In the rows, 128 means zero.
Each row has two labels, one from each of two sets.
[ 96 125 147 110 139 124 220  83 106 129 135 147  97  63 131 139 137 137
 147 139 146 137 194 154 156 128 151 116 108 133 165 120  96 149 100 154
 101 139 167 112 115 134 147  95 114 114 118 127  83 108 237 163 143 145
 123  83  56 123 128 130 156 143 162 141 114 201  89 136  75 197 185  53
  71 132 146 161 117 131 130 153  98 151 129  98 158 155 116 178 112 156
 166 109 135 153  68 192 131 168 124 133 114 107 115 127  94 112 133 115
 133 135 119 136 143 120 110 176 133 122 115 116  64 134 122 131 130  92
 189 114 139 156 104  77 141  76 129 143 146 139 156 146 144 144 127 174
 133   4 156 139 101  74 129 112 136 159 130 111 143 129  90 152] => (15)/jg
[117 118 142 137 109 120 138 130 108 124 169 120 105  96 130 121 106 115
 120 109 108 118  25 134 145 131 121 119 100 116 138 106 103 161 124  97
 115 109 114 128  72 113 131 112 150 137 122 111  54  96 147 161 136 114
 127  68 119 115 119 106 116 143 164 141 115 119 101 111 118 132 177 162
 137 118 150 138 123 126 138  97 106 159 126 131 131 137 139 145 107  96
 185 149 122 117  98 152 135 135 147 124 110 127 117 136 124 138 132 128
 161 129 113 103 148 121 103 179 166 162 139 131 112 144 160 136 128 144
 108 108 114 117 131 129 134  84 152 121 114 115 133 140 128 168 105 105
 121 110 160 160 133 113 190 125 149 192 111 125 141 131 124 191] => (8)/jg
[119 143 133 123 131 124 237 134  82 136 145 130 116  86 138 140 128 138
 141 139 126 129 233 136 121 123 139 137 126 119 181  67 122 165 143 132
  94 155 140 109  74 127 138 111 119 117 107 129  78 101  82 205 137 156
 102  66  64 101 140 109 162 137 145 137 117 110 116 127  90 147 114  92
  44 136 163 135 110 135 122 101 107 126 132 159  95 159 103 154 126 152
 185 155 118 145  85 144 133 146 133 129 125 100 112 126 129 152 151 137
 145 125 124 113 136 122 118 132 135 146 152 114  93 111 136 136  86 118
 156  97 116 148  54 127 116 133 124 119 112 146 142 127 137 189 128 162
 136  48 170 124 108  96 131 123 108 175 144 104 138 132 127 156] => (8)/jg
[106 141 118 112 159  79 127 108 160 109 178 125 128 136 128 150 126 104
 134 123 131 121  33 128 132 147  89 123 139 139 150 108 120 168  74 177
 124 127  88 150 112 119 149 121 123 134 107 140  86  44 149 176 121 139
 159 153 118 105 107 123  66 118 105 100 117 146 113 160  89 135 156 147
 145  87 132  76 186 179 149  91 116 155 127 162  84 134  92 139 129  94
 133 163  96 118 124 159 118 131 168 135 118 124 132 144 129  96 132 133
  98 124 139 138 145 113 128  83  96 114 133 128 150 100 162 169 126 124
  69 108  89 146 121 147 151  91 131 135  92 113 108 121 137 134 108 125
 135 250 124 113  70 147 160 185  84 160 101 159 119 124  70 165] => (8)/lb
[111  47 143 151 129 187 146 154 123 193 144 122 152  95 134 104 125 124
 124 114 128 129 135 153 252 132 107 112 112 141 156 139 119  88 149 119
 136 154 146 111 117 131  98 101 128 127 135 129 168 114  77 100 168 157
  79  73 162 108 112 144 177 144 179 135 122 139 126 107 130 178 109 102
 135 136 131 190 169 104 150 158 143 134 112  75 214 170 141 149 102 168
 142 102 151 145 110 146 117 153 116 116 122 125 121 141 136 103 117 128
 131 134 115 127 118 163 140 198 163 143 106 124  82 141 114 125 133 116
 143 138 131 116 131  85 140  72 147 156 140 103 132 148 125  97 147 137
 120  72 131 152 148  49 129  48 138 122 123 116 158 122 150  67] => (7)/jg
[120  80 150 138 114 184 163 157 110 143 155 128 149  83 134 115 114 145
 132 145 148 108 117 143 227 109 121 123 126 140 155 118  87 121 149 112
 139 143 144 123  99 152 106  88 123 111 132 124 152 123  84 131 145 115
  94  70 152 115 116 134 159 159 166 128 119 114 120 112 131 168 145 140
 148 120 128 175 148 119 136 148 133 124  90  97 204 168 151 156 109 130
 155 118 152 130  97 178 132 137 137 130 111 119 111 127  98 110 145 133
 140 139 115  99 134 147 115 195 183 134 103 106  91 143 130 127 132 113
 130 123 141 128 125 101 151  69 147 137 131 106 134 162 136 117 145 136
 120  51 121 158 125  39 140  87 145 137 141 137 142 138 139  85] => (7)/jg
[131 154 105 159 136 105 125 123 120 160 128  98 130 162 111 121 141 139
 123 119 107 104  14 148 159 146 130  81 159 187  94 161 153 100  77 102
 148 126 145 132 139 131 115 129 118 150 129 139 133 111 137  85 120 176
 129 149 151 136 113 137 137 134 111 132 137 143 127 136 134 176 103 111
 148 155 157 160 157 119 139 130 143 133 122 123 133 122 135 144 104 184
 144  91 119 126 122 128 124 165 135 130 136 128 123 146 155  97 120 114
 108 132 125 151 106 109 149 118 102 122 124 147 138 153 124 105 135 139
 134 132 125 121 143 119 117 137 122 138 122 108 119 117 138 129 149 123
 152 188 101 133 156 133 113 105 156 119 119 109 116 141 143  92] => (12)/jj
[174 126 107 153 149 128 122  98 138 153 165 110 136 138 105 132 110 122
 117 111 129  96   4 138 186 117 114  99 117 134 103 176 109 107  95 191
 156 138 111 140 129 127 119 124 123 132 123 111 121  83 164 129 137 158
 138 134 120  99 131 134  97 121 111 128 128 137 115 144 130 185 127 132
 168 132 130  58 184 151 145 136 127 172 127 146 161 125 137 154 100 165
 152 115  95 120  97 148 115 175 156 136 106 126 124 127 146  85 115 130
 101 131 142 130 131 121 135 145 113  97 133 152 170 145 107 132 189 141
  90 144 117 138 135 110 119 131 139 162 119  86 120 108 118  68 124 125
 154 224  95 158  97 124 114  92 126 115 122  92 122 149 173 107] => (7)/jj
[114 162 128 114 161  81 187 120 104 133 177 131 125 119 138 132 138 115
 148 117 123 109  28  96 129 137 157 105 138 128 150 106 134 164  94 170
 120 152 120 124  62 133 136 119  71 140 101 133  71  73 115 191 106 142
 133 115  95 100 149 116 116 120 105 133 123 140  98 134 112 175 129 119
 113 142 141 104 157 153 141  93 158 151 131 157  75 146 102 163  78 152
 209 148  68 136  86 169 139 155 168 167 118 127 121 143 149 107 137 125
 116 129 125 140 121 104 142 109  96 114 135 163 111 129  56 130 137 132
 125 113 115 142 126 129 136 129  98 136  91 136 130 118 141 161 139 117
 143 217 137 116  75 150 140 129 117 151 101 118 130 159 104 180] => (8)/jj
[ 88  99 143 104 181 177 209  95 126  82 158 123 153  94 146 132 121 101
 156 118 114 129 154 145 146 137 122 132 127 153 190   4 101 192 109 129
 101 186 143 120  87 108 165 104 131 126  93 149  88 112 110 239 147 148
 112  63  69 135 125  66 147 117 113 112 110 116  94 128  96 136 129 142
 108  98 134 120 160 171 131  96 116 127 135 127  77 152 100 186  95 115
 158 137 126 139  88 154 159 133 169 146 107 127 153 143  95 123 178 115
 117 134 113 102  72 130 121  93 121 135 127 107  73 103 113 152 123 125
  94  83 107 127  89 145 147 118 150 126  89 162 141 130 140 191 104 150
 142 138 153 118  80  91 164 151 142 186  95 120 143 131  98 141] => (8)/jg
[104 156 155 133 112 105 153 164  94 177 122 132 130 139 117 119 123 127
 142 144  91 149 161 145 149 155 149 126 117 110 160 100 176 120 118  95
 122 148 162 126 126 131 123 105 131 132 133 131 122 150  53 129 128 151
  68  86 131 122 134 125 160 143 134 113 152 132 110 126 147 173 121  98
 101 164 129 179 122 134 130 137 125 118 119 111 120 174 113 142 118 162
 176 142  96 143 114 123 129 156 117 127 143 117  84 159 149 125 113 121
 118 150 111 137 117 144 148 159 133 164 142 139  81 149 148 111 123 142
 169 120 136 133 131 110 118 122 121 116 157 137 142 138  99 203 153 115
 117  83 134  93 200 105 111 108 170 114 112 134 140 135 137 130] => (12)/jg
